Below are the code and all the weights of a small trained network. Each question names an input and a target symbol and asks about switching units off, where a switched-off unit gives its printed mean instead of its output.

import numpy as np


def w(rows, s, z=0):
    codes = np.array(rows[::2]) - 128.0
    scale = np.full(codes.shape[1], s)
    scale[-1] = z or s
    return codes * scale


def norm(h):
    return h / np.sqrt((h * h).mean(-1, keepdims=True) + 1e-5)


def f(y):
    return y / 2 * (1 + np.tanh(0.7978845608 * (y + 0.044715 * y**3)))


def softmax(a):
    e = np.exp(a - a.max(-1, keepdims=True))
    return e / e.sum(-1, keepdims=True)


def log_softmax(a):
    a = a - a.max(-1, keepdims=True)
    return a - np.log(np.exp(a).sum(-1, keepdims=True))


def net(x, mask):
    ids = ['εζημτψω'.index(c) for c in x.split()]
    T = len(ids)
    res = E[ids] + P[:T]
    u = 0
    for l in range(2):
        r = norm(res)
        for j in range(2):
            rows = slice(4 * j, 4 * j + 4)
            q, k, v = (r @ M[l][rows].T for M in (Q, K, V))
            z = softmax(np.where(np.tri(T) > 0, q @ k.T / 4**0.5, -1e9)) @ v
            o = O[l][rows]
            res = res + np.where(mask[u + j], z, o[:, -1]) @ o[:, :-1]
        u += 2
        y = f(norm(res) @ A[l][:, :-1].T + A[l][:, -1])
        res = res + np.where(mask[u : u + 16], y, B[l][:, -1]) @ B[l][:, :-1]
        u += 16
    return log_softmax(norm(res)[-1] @ U[:, :-1].T + U[:, -1])


Q, K, V, O, A, B = {}, {}, {}, {}, {}, {}
E = w([
[39,240,64,101,130,119,192],'ε',
[107,113,114,234,7,195,199],'ζ',
[68,204,135,9,99,7,151],'η',
[118,187,133,66,90,201,114],'μ',
[174,83,40,93,156,153,148],'τ',
[56,208,203,187,147,124,189],'ψ',
[133,186,123,102,174,232,152],'ω',
],0.014)
P = w([
[236,174,40,160,88,99,91],'0',
[139,94,160,87,212,83,249],'1',
[41,139,174,138,156,210,66],'2',
[235,202,31,158,88,82,70],'3',
[92,62,64,182,146,75,230],'4',
[247,170,166,6,24,215,231],'5',
],0.011)
Q[0] = w([
[49,95,27,211,21,144,83],'0.h1',
[166,38,160,63,124,150,193],'0.h1',
[63,110,78,137,204,71,3],'0.h1',
[152,228,20,105,139,178,123],'0.h1',
[121,113,173,91,115,170,149],'0.h2',
[96,64,207,183,140,93,50],'0.h2',
[42,77,111,196,64,172,135],'0.h2',
[112,136,130,2,125,61,142],'0.h2',
],0.0075)
K[0] = w([
[118,150,76,176,106,137,159],'0.h1',
[141,55,123,64,128,150,112],'0.h1',
[174,202,109,110,180,50,149],'0.h1',
[2,136,106,133,117,81,139],'0.h1',
[71,152,134,67,125,156,124],'0.h2',
[249,85,180,139,161,96,50],'0.h2',
[160,163,101,135,46,133,105],'0.h2',
[85,142,118,89,127,130,118],'0.h2',
],0.0098)
V[0] = w([
[197,118,88,172,147,181,77],'0.h1',
[48,106,155,142,15,59,98],'0.h1',
[3,79,99,125,119,173,113],'0.h1',
[243,62,119,187,180,43,159],'0.h1',
[242,175,194,185,150,40,221],'0.h2',
[194,145,118,147,117,145,110],'0.h2',
[216,216,115,93,123,76,73],'0.h2',
[97,151,92,22,144,139,93],'0.h2',
],0.0048)
O[0] = w([
[126,133,146,166,93,112,110,92],'0.h1',
[186,161,166,147,120,145,94,128],'0.h1',
[142,19,94,164,14,104,146,145],'0.h1',
[163,66,6,118,172,126,106,5],'0.h1',
[159,44,144,126,148,171,110,196],'0.h2',
[104,102,121,99,123,162,96,133],'0.h2',
[51,3,168,46,152,205,132,154],'0.h2',
[40,193,97,118,74,221,180,137],'0.h2',
],0.0065,0.0029)
A[0] = w([
[102,69,178,171,119,67,162,62],'0.n1',
[141,172,136,126,105,61,136,66],'0.n2',
[136,92,115,149,149,172,47,129],'0.n3',
[57,111,112,154,180,144,68,158],'0.n4',
[184,144,154,94,141,115,65,45],'0.n5',
[48,140,97,101,92,150,115,195],'0.n6',
[93,135,134,191,135,136,165,130],'0.n7',
[162,32,133,122,109,49,169,36],'0.n8',
[126,157,140,151,175,58,141,129],'0.n9',
[143,142,163,129,164,101,105,93],'0.n10',
[112,116,78,127,188,57,147,183],'0.n11',
[98,86,100,158,154,129,164,58],'0.n12',
[97,135,175,77,131,98,193,198],'0.n13',
[158,116,125,118,125,83,156,97],'0.n14',
[117,100,76,136,154,103,109,27],'0.n15',
[120,122,154,147,118,2,49,4],'0.n16',
],0.014,0.0036)
B[0] = w([
[63,79,101,146,161,54,192,159],'0.n1',
[117,144,108,141,146,212,144,166],'0.n2',
[110,107,150,176,130,62,129,140],'0.n3',
[106,129,156,151,52,116,73,145],'0.n4',
[173,89,49,88,97,151,209,131],'0.n5',
[177,138,123,149,178,51,116,221],'0.n6',
[159,126,75,92,226,132,120,198],'0.n7',
[71,117,151,122,120,128,131,159],'0.n8',
[128,69,148,92,153,152,223,164],'0.n9',
[166,75,134,97,148,140,92,126],'0.n10',
[95,177,199,132,90,105,207,183],'0.n11',
[86,136,109,126,151,206,193,157],'0.n12',
[160,2,141,194,94,109,125,255],'0.n13',
[83,141,159,130,103,193,121,143],'0.n14',
[73,148,124,94,146,161,51,125],'0.n15',
[1,199,111,87,68,198,56,131],'0.n16',
],0.0084,0.0081)
Q[1] = w([
[191,44,173,107,121,194,108],'1.h1',
[117,96,123,85,218,131,163],'1.h1',
[155,123,164,140,111,139,212],'1.h1',
[59,142,178,223,193,104,76],'1.h1',
[95,125,130,192,147,49,122],'1.h2',
[115,74,170,203,117,44,59],'1.h2',
[194,140,195,149,7,204,131],'1.h2',
[212,19,169,3,101,186,166],'1.h2',
],0.011)
K[1] = w([
[167,52,219,209,187,179,28],'1.h1',
[67,73,111,138,159,214,218],'1.h1',
[85,208,180,227,83,154,162],'1.h1',
[230,154,24,96,89,159,124],'1.h1',
[187,241,123,40,87,217,116],'1.h2',
[198,157,102,79,52,174,18],'1.h2',
[118,152,138,239,106,65,25],'1.h2',
[2,34,226,199,212,130,56],'1.h2',
],0.0076)
V[1] = w([
[145,76,149,172,163,125,224],'1.h1',
[72,113,112,114,155,114,193],'1.h1',
[114,55,79,40,3,55,159],'1.h1',
[110,129,24,145,209,123,60],'1.h1',
[136,69,177,80,174,149,19],'1.h2',
[208,145,69,155,2,252,137],'1.h2',
[128,160,153,94,138,229,134],'1.h2',
[179,218,147,33,130,36,184],'1.h2',
],0.0078)
O[1] = w([
[220,219,60,112,156,102,85,253],'1.h1',
[112,167,85,151,118,151,124,185],'1.h1',
[77,95,59,106,64,191,109,110],'1.h1',
[130,105,58,183,188,86,240,109],'1.h1',
[51,110,69,81,204,142,114,27],'1.h2',
[255,60,140,86,49,148,177,90],'1.h2',
[158,95,195,115,206,170,161,66],'1.h2',
[101,193,193,102,78,151,194,156],'1.h2',
],0.0096,0.0046)
A[1] = w([
[80,162,89,46,73,209,106,139],'1.n1',
[41,63,227,38,60,111,154,62],'1.n2',
[109,62,193,146,203,104,179,1],'1.n3',
[118,64,171,242,100,106,58,190],'1.n4',
[203,75,99,142,89,80,74,108],'1.n5',
[146,159,121,125,220,190,82,70],'1.n6',
[184,179,212,122,85,131,88,156],'1.n7',
[86,69,197,130,115,152,108,100],'1.n8',
[39,158,114,86,118,231,103,92],'1.n9',
[216,154,152,198,214,183,130,143],'1.n10',
[239,98,82,153,69,110,10,83],'1.n11',
[140,149,130,154,139,183,94,121],'1.n12',
[109,130,113,143,51,81,152,140],'1.n13',
[123,194,90,184,192,125,43,108],'1.n14',
[136,170,88,124,216,106,100,84],'1.n15',
[14,26,17,149,98,93,133,28],'1.n16',
],0.011,0.0069)
B[1] = w([
[60,80,43,151,67,91,154,192],'1.n1',
[133,118,205,163,105,243,170,208],'1.n2',
[43,61,108,192,101,82,198,163],'1.n3',
[188,200,68,50,144,119,100,205],'1.n4',
[206,116,123,209,138,139,52,204],'1.n5',
[137,125,126,43,131,95,107,157],'1.n6',
[89,93,87,137,172,145,151,227],'1.n7',
[98,147,148,143,137,186,115,143],'1.n8',
[64,106,36,112,43,95,45,178],'1.n9',
[127,94,125,97,100,81,106,254],'1.n10',
[178,128,185,247,105,103,121,240],'1.n11',
[119,128,162,101,162,71,164,134],'1.n12',
[152,144,123,110,195,161,123,226],'1.n13',
[165,75,179,69,137,141,181,207],'1.n14',
[139,94,205,54,112,194,88,182],'1.n15',
[151,123,84,146,226,252,163,185],'1.n16',
],0.011,0.006)
U = w([
[108,254,132,164,142,91,167,2],'ε',
[173,99,129,215,108,119,86,226],'ζ',
[64,122,61,129,70,117,114,235],'η',
[80,107,198,172,102,211,155,110],'μ',
[110,111,60,173,235,192,136,65],'τ',
[129,111,141,56,166,110,122,229],'ψ',
[76,56,137,181,160,32,178,4],'ω',
],0.0092,0.0021)

Each question gives the input, a string of symbols that net reads in full, and the target symbol t.
The units are the heads (4 rows each of Q, K, V and O) and the neurons (one row each of A and B). Each row of codes is followed by its name. A weight is (code - 128) times the scale printed after its matrix; where a second scale follows, it is the last column's (O, A, B and U).
mask holds one flag per unit, layer by layer, with each layer's heads first. A switched-off unit (its flag False) gives its mean, the last column of its rows in O or B, instead of its output. The means were averaged over made-up inputs and are rounded, as every weight is.
A unit's drop is (log p(t) with every unit on - log p(t) with that unit switched off) / (log p(t) with every unit on - log p(t) with every unit switched off).
The circuit of an input: a set's keep is (log p(t) with only the set's units on - log p(t) with every unit switched off) / (log p(t) with every unit on - log p(t) with every unit switched off). Starting from the 12 units with the biggest drops (on a tie, the unit counted first), units are removed one at a time, each time the one whose removal leaves the highest keep (on an exact tie, the one counted first), for as long as the keep stays at least 0.8.
circuit, biggest first: the units of the circuit, biggest drop first
most important unit: the unit with the biggest drop
top k neurons: the k neurons with the biggest drops, biggest first
which heads matter: for each layer, one digit per head in row order, 1 if its drop is at least 0.15 and else 0, layers parted by /
input ε ζ η, target ε: circuit, biggest first => 0.n6, 0.h2, 1.h2
input ζ ω τ τ ζ ψ, target τ: which heads matter => 00 / 01
input ζ μ ε μ τ τ, target ε: circuit, biggest first => 0.h2, 0.n6, 1.h2
input ζ ψ ψ, target ζ: circuit, biggest first => 1.h2
input μ ζ ω η μ ψ, target ω: top 3 neurons => 0.n13, 1.n3, 0.n11
input ε ψ ψ, target ε: circuit, biggest first => 1.h2, 0.n6, 1.n4, 0.h2
input τ ψ ψ, target τ: which heads matter => 01 / 10
input μ η μ ζ μ τ, target μ: which heads matter => 00 / 10
input η μ ψ ω τ, target η: which heads matter => 00 / 10
input ψ τ τ, target ψ: top 2 neurons => 0.n13, 1.n14
input ζ μ ψ μ, target ψ: which heads matter => 00 / 11
input η η ζ, target η: which heads matter => 01 / 10
input ψ ε ε, target ψ: which heads matter => 10 / 00
input ψ μ μ ζ ζ, target τ: most important unit => 0.h2
input ψ τ ε ζ μ ζ, target ε: which heads matter => 00 / 11
input μ ω τ μ ζ η, target τ: top 2 neurons => 1.n16, 0.n6
input ε ψ μ, target ε: which heads matter => 00 / 01
input τ ζ η, target τ: which heads matter => 01 / 10
input ε ψ η, target ε: which heads matter => 01 / 01
input ω η ζ, target ω: most important unit => 1.h1
input ζ ω μ ψ ψ ε, target μ: which heads matter => 10 / 10
input ζ ψ ω ω, target ψ: which heads matter => 00 / 01
input ψ η ε ζ μ ε, target ε: top 2 neurons => 0.n6, 0.n13
input ε ψ ω ε ζ μ, target ω: which heads matter => 00 / 11
input ψ η ζ, target ψ: top 3 neurons => 0.n1, 0.n13, 0.n7
input ψ ζ ζ ζ ζ, target τ: top 2 neurons => 0.n1, 1.n16
input ζ ε ε, target ζ: most important unit => 0.n13
